Below is a small trained network, with its code and all its weights. Each question gives an input and a class and asks what happens when units are switched off, that is, made to give their printed mean instead of their output.

import numpy as np


def w(rows, s, z=0):
    codes = np.array(rows[::2]) - 128.0
    scale = np.full(codes.shape[1], s)
    scale[-1] = z or s
    return codes * scale


def f(y):
    return y / 2 * (1 + np.tanh(0.7978845608 * (y + 0.044715 * y**3)))


def log_softmax(a):
    a = a - a.max(-1, keepdims=True)
    return a - np.log(np.exp(a).sum(-1, keepdims=True))


def net(x, mask):
    res = np.array(x, float).reshape(1, 5) / 4 @ E
    y = f(res @ A[0][:, :-1].T + A[0][:, -1])
    res = res + np.where(mask, y, B[0][:, -1]) @ B[0][:, :-1]
    return log_softmax(res[-1] @ U[:, :-1].T + U[:, -1])


A, B = {}, {}
E = w([
[103,186,163,60,192],'x0',
[79,124,205,167,162],'x1',
[56,1,184,125,123],'x2',
[87,107,9,177,214],'x3',
[223,95,103,128,192],'x4',
],0.0066)
A[0] = w([
[123,134,121,94,97,79],'neuron 0',
[107,87,118,95,176,120],'neuron 1',
[140,140,115,99,125,16],'neuron 2',
[80,91,254,108,128,159],'neuron 3',
[131,128,145,92,93,178],'neuron 4',
[132,130,125,108,139,2],'neuron 5',
[104,104,125,106,173,133],'neuron 6',
[142,85,127,124,117,154],'neuron 7',
[100,111,110,115,148,181],'neuron 8',
[119,134,107,79,103,21],'neuron 9',
[114,101,128,128,175,174],'neuron 10',
[130,124,123,132,117,176],'neuron 11',
[126,146,105,80,105,27],'neuron 12',
[124,150,122,136,100,58],'neuron 13',
[120,121,129,114,144,104],'neuron 14',
[132,134,132,131,142,157],'neuron 15',
[119,184,127,103,180,58],'neuron 16',
[161,50,155,133,122,151],'neuron 17',
[119,143,125,134,131,69],'neuron 18',
[122,121,126,145,101,157],'neuron 19',
[85,111,86,146,117,125],'neuron 20',
[92,116,89,147,114,104],'neuron 21',
[190,110,82,88,128,64],'neuron 22',
],0.026,0.0033)
B[0] = w([
[126,142,163,83,125,143],'neuron 0',
[95,136,190,141,189,160],'neuron 1',
[125,159,111,154,67,133],'neuron 2',
[115,3,195,164,40,250],'neuron 3',
[113,96,135,74,115,169],'neuron 4',
[116,156,111,180,105,124],'neuron 5',
[105,129,141,145,179,154],'neuron 6',
[104,175,106,126,158,154],'neuron 7',
[115,111,148,148,159,151],'neuron 8',
[138,169,161,88,106,138],'neuron 9',
[83,124,158,87,163,159],'neuron 10',
[131,92,106,124,131,136],'neuron 11',
[146,156,165,92,91,143],'neuron 12',
[120,107,179,95,159,139],'neuron 13',
[119,131,129,143,141,131],'neuron 14',
[141,102,119,94,139,133],'neuron 15',
[158,144,63,149,208,165],'neuron 16',
[100,183,48,52,155,184],'neuron 17',
[139,122,153,100,161,128],'neuron 18',
[107,100,93,147,119,146],'neuron 19',
[116,93,156,190,152,163],'neuron 20',
[113,90,132,189,149,156],'neuron 21',
[218,66,147,155,128,167],'neuron 22',
],0.037,0.019)
U = w([
[85,141,124,123,63,57],'0',
[79,190,146,128,58,4],'1',
[110,174,59,23,181,213],'2',
[92,39,203,45,2,217],'3',
[33,95,65,122,110,8],'4',
[115,196,185,28,117,36],'5',
[210,103,98,103,109,144],'6',
[74,40,140,143,182,177],'7',
],0.0063,0.0037)

Each question gives the input, the list of numbers given to net, and the class t.
The units are the neurons (one row each of A and B). Each row of codes is followed by its name. A weight is (code - 128) times the scale printed after its matrix; where a second scale follows, it is the last column's (A, B and U).
mask holds one flag per neuron, in row order. A switched-off neuron (its flag False) gives its mean, the last column of its row in B, instead of its output. The means were averaged over made-up inputs and are rounded, as every weight is.
A unit's drop is (log p(t) with every unit on - log p(t) with that unit switched off) / (log p(t) with every unit on - log p(t) with every unit switched off).
The circuit of an input: a set's keep is (log p(t) with only the set's units on - log p(t) with every unit switched off) / (log p(t) with every unit on - log p(t) with every unit switched off). Starting from the 12 units with the biggest drops (on a tie, the unit counted first), units are removed one at a time, each time the one whose removal leaves the highest keep (on an exact tie, the one counted first), for as long as the keep stays at least 0.8.
units of the circuit, in order: the units of the circuit, biggest drop first
most important unit: the unit with the biggest drop
k most important neurons: the k neurons with the biggest drops, biggest first
drop when u is switched off: that unit's drop, to one decimal
input [8,6,-4,0,1], class 7: 2 most important neurons -> [neuron 17; neuron 16]
input [5,8,-8,-2,-7], class 7: units of the circuit, in order -> [neuron 16]
input [6,-6,-5,-6,1], class 6: units of the circuit, in order -> [neuron 3; neuron 22]
input [-4,-1,-8,8,6], class 6: 2 most important neurons -> [neuron 22; neuron 3]
input [-2,0,-7,-6,4], class 6: units of the circuit, in order -> [neuron 3; neuron 22]
input [7,-6,-8,-7,1], class 6: 3 most important neurons -> [neuron 16; neuron 22; neuron 3]
input [5,-1,-8,0,1], class 6: 2 most important neurons -> [neuron 17; neuron 22]
input [5,-2,-6,6,1], class 6: 3 most important neurons -> [neuron 22; neuron 17; neuron 3]
input [-7,-8,3,-4,7], class 2: 2 most important neurons -> [neuron 17; neuron 3]
input [3,-6,0,0,-7], class 5: 3 most important neurons -> [neuron 3; neuron 22; neuron 9]
input [4,-1,-7,-4,-3], class 2: 2 most important neurons -> [neuron 3; neuron 16]
input [-5,-3,7,-5,7], class 2: 2 most important neurons -> [neuron 17; neuron 7]
input [8,-1,-8,-3,-7], class 2: 2 most important neurons -> [neuron 16; neuron 3]
input [7,-6,-7,-5,0], class 6: most important unit -> neuron 16
input [-8,-4,-5,1,3], class 6: drop when neuron 3 is switched off -> 0.6
input [4,-3,-2,3,-1], class 2: drop when neuron 3 is switched off -> 1.0
input [-1,-1,-6,-6,8], class 6: drop when neuron 3 is switched off -> 0.6
